Below are the code and all the weights of a small trained network. Each question names an input and a class and asks about switching units off, where a switched-off unit gives its printed mean instead of its output.

import numpy as np


def w(rows, s, z=0):
    codes = np.array(rows[::2]) - 128.0
    scale = np.full(codes.shape[1], s)
    scale[-1] = z or s
    return codes * scale


def norm(h):
    return h / np.sqrt((h * h).mean(-1, keepdims=True) + 1e-5)


def f(y):
    return np.maximum(y, 0)


def log_softmax(a):
    a = a - a.max(-1, keepdims=True)
    return a - np.log(np.exp(a).sum(-1, keepdims=True))


def net(x, mask):
    res = np.array(x, float).reshape(1, 6) / 4 @ E
    u = 0
    for l in range(4):
        y = f(norm(res) @ A[l][:, :-1].T + A[l][:, -1])
        res = res + np.where(mask[u : u + 5], y, B[l][:, -1]) @ B[l][:, :-1]
        u += 5
    return log_softmax(norm(res)[-1] @ U[:, :-1].T + U[:, -1])


A, B = {}, {}
E = w([
[191,232,135,58,118],'x0',
[35,120,3,24,138],'x1',
[173,42,92,121,37],'x2',
[129,130,120,132,129],'x3',
[68,191,114,179,59],'x4',
[55,116,216,83,80],'x5',
],0.00049)
A[0] = w([
[132,71,182,70,228,2],'0.n1',
[100,81,191,176,126,25],'0.n2',
[212,6,167,68,198,157],'0.n3',
[103,132,177,88,89,240],'0.n4',
[179,70,162,38,243,88],'0.n5',
],0.0017,0.00062)
B[0] = w([
[73,182,124,144,55,173],'0.n1',
[180,161,125,64,189,168],'0.n2',
[54,206,88,177,46,246],'0.n3',
[195,143,5,153,164,216],'0.n4',
[47,224,128,225,36,212],'0.n5',
],0.0017,0.0011)
A[1] = w([
[211,36,93,78,51,1],'1.n1',
[135,126,39,68,115,190],'1.n2',
[93,6,142,166,175,37],'1.n3',
[198,90,205,104,110,46],'1.n4',
[189,190,220,229,75,251],'1.n5',
],0.0013,0.00088)
B[1] = w([
[94,69,157,122,1,138],'1.n1',
[199,84,162,158,146,180],'1.n2',
[62,24,105,240,217,136],'1.n3',
[134,141,147,59,207,135],'1.n4',
[101,95,30,71,103,249],'1.n5',
],0.0015,0.0019)
A[2] = w([
[47,8,180,182,149,47],'2.n1',
[91,205,97,89,245,188],'2.n2',
[104,94,71,152,195,147],'2.n3',
[44,123,233,17,54,195],'2.n4',
[221,127,253,231,96,254],'2.n5',
],0.0019,0.00061)
B[2] = w([
[145,193,3,182,184,184],'2.n1',
[132,34,189,148,87,248],'2.n2',
[185,157,125,108,167,189],'2.n3',
[252,115,72,204,186,205],'2.n4',
[33,82,46,21,163,217],'2.n5',
],0.0025,0.0013)
A[3] = w([
[202,201,177,45,112,67],'3.n1',
[173,121,6,156,65,250],'3.n2',
[71,178,226,155,252,196],'3.n3',
[57,68,82,35,180,125],'3.n4',
[189,181,122,20,29,139],'3.n5',
],0.002,0.0011)
B[3] = w([
[79,96,11,189,223,145],'3.n1',
[128,163,235,113,140,253],'3.n2',
[166,27,124,117,1,152],'3.n3',
[162,187,189,39,122,165],'3.n4',
[56,57,86,190,179,174],'3.n5',
],0.0023,0.0035)
U = w([
[84,121,24,186,203,143],'0',
[120,130,182,133,129,254],'1',
[108,138,139,2,146,108],'2',
[145,40,142,145,30,66],'3',
[61,215,151,169,63,64],'4',
[235,155,148,164,164,78],'5',
],0.0066,0.0028)

Each question gives the input, the list of numbers given to net, and the class t.
The units are the neurons (one row each of A and B). Each row of codes is followed by its name. A weight is (code - 128) times the scale printed after its matrix; where a second scale follows, it is the last column's (A, B and U).
mask holds one flag per neuron, layer by layer. A switched-off neuron (its flag False) gives its mean, the last column of its row in B, instead of its output. The means were averaged over made-up inputs and are rounded, as every weight is.
A unit's drop is (log p(t) with every unit on - log p(t) with that unit switched off) / (log p(t) with every unit on - log p(t) with every unit switched off).
The circuit of an input: a set's keep is (log p(t) with only the set's units on - log p(t) with every unit switched off) / (log p(t) with every unit on - log p(t) with every unit switched off). Starting from the 12 units with the biggest drops (on a tie, the unit counted first), units are removed one at a time, each time the one whose removal leaves the highest keep (on an exact tie, the one counted first), for as long as the keep stays at least 0.8.
circuit, biggest first: the units of the circuit, biggest drop first
most important unit: the unit with the biggest drop
top k neurons: the k neurons with the biggest drops, biggest first
k most important neurons of layer l: the k neurons of layer l with the biggest drops, biggest first
input [8,1,0,3,5,-3], class 0: most important unit => 3.n5
input [-5,0,-5,4,-8,7], class 4: 2 most important neurons of layer 3 => [3.n5 3.n1]
input [3,-3,3,-4,-7,3], class 4: circuit, biggest first => [0.n3 0.n5]
input [-8,-5,2,-6,-4,-1], class 0: circuit, biggest first => [2.n1 2.n5]
input [-4,4,-7,-4,4,-3], class 3: top 2 neurons => [3.n3 1.n5]
input [-5,-4,4,5,4,8], class 5: 2 most important neurons of layer 3 => [3.n5 3.n2]
input [2,5,7,1,-8,0], class 4: top 2 neurons => [0.n3 0.n5]
input [7,-2,-1,-6,-5,-6], class 0: circuit, biggest first => [3.n5 3.n1 2.n4 3.n4]
input [0,3,2,5,-7,8], class 5: top 3 neurons => [2.n4 1.n5 2.n5]
input [5,-3,-2,-2,-6,4], class 4: circuit, biggest first => [0.n5 0.n3]
input [-7,5,-8,7,3,-1], class 3: top 3 neurons => [3.n3 2.n2 1.n5]
input [-2,-6,1,-1,-7,5], class 4: top 4 neurons => [0.n3 0.n5 1.n5 0.n1]
input [8,-7,0,-1,0,-3], class 0: top 2 neurons => [3.n1 3.n5]
input [5,-8,5,-3,-2,1], class 2: circuit, biggest first => [2.n5]
input [-3,3,-1,-2,3,-6], class 5: top 2 neurons => [2.n5 2.n3]
input [8,7,-6,8,7,5], class 0: 2 most important neurons of layer 2 => [2.n5 2.n4]
input [5,3,-7,2,4,5], class 3: top 3 neurons => [3.n3 2.n2 1.n5]
input [7,4,7,1,7,5], class 0: top 3 neurons => [3.n5 2.n2 3.n4]
input [6,6,-8,5,-1,-7], class 3: top 4 neurons => [2.n2 3.n3 1.n5 0.n4]
input [1,1,6,3,-1,8], class 5: circuit, biggest first => [2.n4]
input [2,6,-8,-1,6,6], class 3: top 2 neurons => [3.n3 1.n5]
input [-8,2,3,1,8,8], class 0: 2 most important neurons of layer 2 => [2.n1 2.n4]
input [-4,6,-3,7,5,-3], class 1: top 2 neurons => [2.n5 1.n5]
input [0,2,-8,-2,5,3], class 3: 2 most important neurons of layer 3 => [3.n3 3.n2]
input [8,-5,8,-3,3,-1], class 0: 4 most important neurons of layer 3 => [3.n5 3.n1 3.n3 3.n4]
input [-5,4,1,3,-6,2], class 4: top 3 neurons => [0.n3 0.n5 3.n5]
input [-3,6,-1,2,-1,-4], class 2: most important unit => 2.n4
input [4,0,4,-2,-6,-4], class 4: top 2 neurons => [0.n3 0.n5]
